[[-29, -53, -38],
[-22, -41, -73],
[-7, 4, 47],
[-23, -46, -69],
[20, 31, 21],
[-21, -18, -42],
[3, 12, 32]]
|
[[3, -21, 20, -23, -7, -22, -29],
[12, -18, 31, -46, 4, -41, -53],
[32, -42, 21, -69, 47, -73, -38]]

[[25, 23, 11, 0, 20, -16, 23, -59, 22],
[-21, -13, -43, 27, -8, -1, 11, 15, -35],
[-10, -13, 19, -19, -13, 16, -30, 47, 2],
[15, 6, 56, -39, 2, 11, -27, 11, 37],
[-24, -21, -18, 5, -17, 12, -15, 50, -25],
[-8, -12, 21, -20, -11, 16, -29, 44, 5],
[18, 9, 57, -38, 5, 9, -25, 4, 40],
[-17, -8, -58, 39, -3, -10, 27, -9, -40],
[-24, -22, -15, 2, -17, 14, -19, 54, -25],
[20, 13, 43, -26, 9, 1, -10, -15, 35]]
|
[[20, -24, -17, 18, -8, -24, 15, -10, -21, 25],
[13, -22, -8, 9, -12, -21, 6, -13, -13, 23],
[43, -15, -58, 57, 21, -18, 56, 19, -43, 11],
[-26, 2, 39, -38, -20, 5, -39, -19, 27, 0],
[9, -17, -3, 5, -11, -17, 2, -13, -8, 20],
[1, 14, -10, 9, 16, 12, 11, 16, -1, -16],
[-10, -19, 27, -25, -29, -15, -27, -30, 11, 23],
[-15, 54, -9, 4, 44, 50, 11, 47, 15, -59],
[35, -25, -40, 40, 5, -25, 37, 2, -35, 22]]

[[7, 34, 32, 8, 3, -9, -46, -31, 27, 45],
[-28, -35, 3, 19, 1, -3, 6, 6, 31, 67],
[28, 12, -4, 36, 44, 0, -30, -6, -1, -25]]
|
[[28, -28, 7],
[12, -35, 34],
[-4, 3, 32],
[36, 19, 8],
[44, 1, 3],
[0, -3, -9],
[-30, 6, -46],
[-6, 6, -31],
[-1, 31, 27],
[-25, 67, 45]]

[[25, 3, -52, 55],
[-22, -6, -20, 22],
[-20, 3, -17, 20],
[-28, -2, -23, 24],
[-18, -3, -12, 11],
[9, -1, 18, -19],
[-19, 2, -15, 16]]
|
[[-19, 9, -18, -28, -20, -22, 25],
[2, -1, -3, -2, 3, -6, 3],
[-15, 18, -12, -23, -17, -20, -52],
[16, -19, 11, 24, 20, 22, 55]]

[[43, 37, -36, 7, 56, 44, -1, 50, -10],
[41, 73, 18, 45, 71, 64, -29, 33, -55],
[32, -29, -2, -74, -3, -20, 54, -11, 69],
[-37, 52, 31, 72, 16, 22, -69, 10, -75],
[24, 50, 29, 26, 48, 4, 41, 27, -8]]
|
[[24, -37, 32, 41, 43],
[50, 52, -29, 73, 37],
[29, 31, -2, 18, -36],
[26, 72, -74, 45, 7],
[48, 16, -3, 71, 56],
[4, 22, -20, 64, 44],
[41, -69, 54, -29, -1],
[27, 10, -11, 33, 50],
[-8, -75, 69, -55, -10]]

[[-35, -26],
[-4, -49],
[32, 72]]
|
[[32, -4, -35],
[72, -49, -26]]

[[-9, -2, -1, -59, 1, -6, -63],
[3, 30, 15, -44, 17, 28, -66],
[28, 11, 13, 67, 0, 6, 59],
[17, 27, 18, 17, 14, 26, 3],
[-17, -3, -12, -22, -1, 7, -30],
[14, -34, -5, 50, -25, -36, 18],
[-12, -32, -20, -6, -24, -34, -2],
[14, 35, 22, -15, 22, 26, -22]]
|
[[14, -12, 14, -17, 17, 28, 3, -9],
[35, -32, -34, -3, 27, 11, 30, -2],
[22, -20, -5, -12, 18, 13, 15, -1],
[-15, -6, 50, -22, 17, 67, -44, -59],
[22, -24, -25, -1, 14, 0, 17, 1],
[26, -34, -36, 7, 26, 6, 28, -6],
[-22, -2, 18, -30, 3, 59, -66, -63]]

[[24, 38, 25, 16, -44, 19],
[32, 18, 20, 39, 49, 28],
[63, -2, 11, -25, -26, 37],
[6, 19, 52, 31, -43, 9],
[26, 15, 40, 22, 1, -40],
[1, 22, 46, 13, 24, 19]]
|
[[1, 26, 6, 63, 32, 24],
[22, 15, 19, -2, 18, 38],
[46, 40, 52, 11, 20, 25],
[13, 22, 31, -25, 39, 16],
[24, 1, -43, -26, 49, -44],
[19, -40, 9, 37, 28, 19]]
